Below are the code and all the weights of a small trained network. Each question names an input and a target symbol and asks about switching units off, where a switched-off unit gives its printed mean instead of its output.

import numpy as np


def w(rows, s, z=0):
    codes = np.array(rows[::2]) - 128.0
    scale = np.full(codes.shape[1], s)
    scale[-1] = z or s
    return codes * scale


def f(y):
    return y / 2 * (1 + np.tanh(0.7978845608 * (y + 0.044715 * y**3)))


def softmax(a):
    e = np.exp(a - a.max(-1, keepdims=True))
    return e / e.sum(-1, keepdims=True)


def log_softmax(a):
    a = a - a.max(-1, keepdims=True)
    return a - np.log(np.exp(a).sum(-1, keepdims=True))


def net(x, mask):
    ids = ['γδεζηθλμξσω'.index(c) for c in x.split()]
    T = len(ids)
    res = E[ids] + P[:T]
    r = res
    for j in range(2):
        rows = slice(4 * j, 4 * j + 4)
        q, k, v = (r @ M[0][rows].T for M in (Q, K, V))
        z = softmax(np.where(np.tri(T) > 0, q @ k.T / 4**0.5, -1e9)) @ v
        o = O[0][rows]
        res = res + np.where(mask[j], z, o[:, -1]) @ o[:, :-1]
    y = f(res @ A[0][:, :-1].T + A[0][:, -1])
    res = res + np.where(mask[2:6], y, B[0][:, -1]) @ B[0][:, :-1]
    return log_softmax(res[-1] @ U[:, :-1].T + U[:, -1])


Q, K, V, O, A, B = {}, {}, {}, {}, {}, {}
E = w([
[127,135,92,154,61,179,128,59],'γ',
[109,151,211,108,124,113,158,110],'δ',
[131,164,160,134,74,172,75,90],'ε',
[149,119,115,104,86,159,84,95],'ζ',
[88,180,155,143,124,188,96,198],'η',
[98,131,121,115,254,117,136,167],'θ',
[110,137,87,119,140,180,127,190],'λ',
[119,91,150,86,89,109,199,130],'μ',
[131,127,168,88,86,137,113,118],'ξ',
[134,91,102,101,96,129,169,94],'σ',
[115,139,147,140,72,152,157,85],'ω',
],0.022)
P = w([
[182,190,109,118,107,70,150,120],'0',
[151,205,127,80,122,141,125,113],'1',
[171,102,153,135,133,186,146,116],'2',
[155,235,126,63,159,167,122,141],'3',
[87,85,159,108,142,245,108,94],'4',
[57,164,109,79,139,176,133,126],'5',
[195,80,154,154,177,215,167,153],'6',
[3,75,102,133,140,148,104,129],'7',
[150,80,163,143,193,249,135,150],'8',
[76,233,139,108,116,196,164,117],'9',
],0.017)
Q[0] = w([
[110,189,75,115,118,93,106,133],'H1',
[176,154,145,100,152,197,151,118],'H1',
[67,149,114,85,116,170,166,116],'H1',
[170,210,105,100,119,97,158,130],'H1',
[145,250,79,73,127,141,176,131],'H2',
[240,104,170,145,169,195,155,112],'H2',
[168,204,83,117,107,37,114,150],'H2',
[163,162,134,71,142,207,164,165],'H2',
],0.019)
K[0] = w([
[187,133,155,128,80,102,141,75],'H1',
[186,155,100,233,181,120,118,211],'H1',
[194,85,166,158,138,155,151,145],'H1',
[200,124,134,163,72,40,132,138],'H1',
[240,120,147,197,100,82,150,139],'H2',
[76,134,61,196,161,116,108,255],'H2',
[178,138,152,125,51,5,119,45],'H2',
[171,118,134,197,161,133,124,203],'H2',
],0.016)
V[0] = w([
[156,149,47,142,141,149,65,116],'H1',
[136,143,45,141,180,143,133,130],'H1',
[117,30,119,104,54,104,173,91],'H1',
[179,163,158,150,127,166,113,15],'H1',
[136,80,85,17,161,115,251,78],'H2',
[197,37,2,61,125,132,12,120],'H2',
[141,105,212,10,98,123,70,237],'H2',
[138,108,202,125,189,77,66,63],'H2',
],0.013)
O[0] = w([
[105,126,100,80,118,164,175,136,118],'H1',
[101,128,121,92,165,172,137,107,178],'H1',
[178,117,192,115,103,125,121,138,2],'H1',
[65,189,151,68,82,80,161,144,153],'H1',
[135,92,175,86,141,86,81,53,203],'H2',
[171,119,79,6,92,131,146,108,52],'H2',
[181,193,59,147,150,102,57,140,178],'H2',
[161,208,149,141,164,158,221,36,98],'H2',
],0.016,0.0093)
A[0] = w([
[147,85,139,164,119,53,84,90,2],'N1',
[161,84,153,231,157,63,59,91,27],'N2',
[99,129,140,124,68,122,183,144,151],'N3',
[87,161,85,255,177,123,68,156,75],'N4',
],0.0061,0.0071)
B[0] = w([
[183,117,200,130,147,228,127,254,157],'N1',
[85,199,88,50,177,186,198,162,183],'N2',
[139,124,106,182,211,167,117,194,164],'N3',
[209,67,178,94,55,117,183,83,252],'N4',
],0.0098,0.022)
U = w([
[42,106,141,68,134,188,176,133,2],'γ',
[125,189,163,92,141,135,188,95,25],'δ',
[81,203,72,144,166,162,149,163,100],'ε',
[145,177,74,3,134,144,174,107,16],'ζ',
[149,107,111,128,120,128,156,133,156],'η',
[83,142,114,103,197,158,142,40,227],'θ',
[89,99,62,105,167,130,41,159,167],'λ',
[136,155,140,96,183,169,92,158,70],'μ',
[165,201,107,127,165,40,56,111,246],'ξ',
[126,98,173,59,129,98,104,81,90],'σ',
[63,110,171,207,178,101,69,150,174],'ω',
],0.0043,0.0076)

Each question gives the input, a string of symbols that net reads in full, and the target symbol t.
The units are the heads (4 rows each of Q, K, V and O) and the neurons (one row each of A and B). Each row of codes is followed by its name. A weight is (code - 128) times the scale printed after its matrix; where a second scale follows, it is the last column's (O, A, B and U).
mask holds one flag per unit, heads first, then neurons. A switched-off unit (its flag False) gives its mean, the last column of its rows in O or B, instead of its output. The means were averaged over made-up inputs and are rounded, as every weight is.
A unit's drop is (log p(t) with every unit on - log p(t) with that unit switched off) / (log p(t) with every unit on - log p(t) with every unit switched off).
The circuit of an input: a set's keep is (log p(t) with only the set's units on - log p(t) with every unit switched off) / (log p(t) with every unit on - log p(t) with every unit switched off). Starting from all 6 units, units are removed one at a time, each time the one whose removal leaves the highest keep (on an exact tie, the one counted first), for as long as the keep stays at least 0.8.
circuit, biggest first: the units of the circuit, biggest drop first
most important unit: the unit with the biggest drop
k most important neurons: the k neurons with the biggest drops, biggest first
heads that matter: for each layer, one digit per head in row order, 1 if its drop is at least 0.15 and else 0, layers parted by /
drop when u is switched off: that unit's drop, to one decimal
input γ μ ξ ζ ξ ξ σ γ μ ξ, target σ: most important unit : H2
input η γ μ η σ, target η: heads that matter : 01
input ξ θ λ γ θ ε ε, target θ: circuit, biggest first : H2, H1
input η ε γ μ σ ε ε θ θ θ, target ε: heads that matter : 11
input μ ζ ω, target ω: circuit, biggest first : H2, H1, N4
input θ γ ξ ε δ μ λ ω, target δ: circuit, biggest first : H2, N4, N2, H1
input θ θ ε γ, target θ: circuit, biggest first : H2, H1
input ε σ η σ δ ε θ λ, target δ: circuit, biggest first : H2, N4, N2, H1
input σ γ θ θ ξ ε δ μ, target ξ: circuit, biggest first : H2, H1
input ξ θ ζ, target θ: circuit, biggest first : H1, H2
input μ ω λ θ η ε μ, target η: circuit, biggest first : N4, H2
input ζ λ η ε γ, target η: circuit, biggest first : N4, H2
input μ θ η ε, target μ: 2 most important neurons : N2, N1
input η μ μ θ σ ε σ η ε, target η: most important unit : N4
input μ μ μ, target μ: 2 most important neurons : N2, N1
input θ ξ ξ γ ξ θ ω θ λ λ, target ω: circuit, biggest first : H2, N2
input θ γ ξ η ζ γ ε ω ω, target η: drop when N4 is switched off : 3.0
input λ σ σ ω δ ω η, target η: drop when N2 is switched off : 0.0
input θ λ σ, target λ: drop when N2 is switched off : 0.0
input δ σ δ θ γ γ δ δ, target γ: most important unit : H2
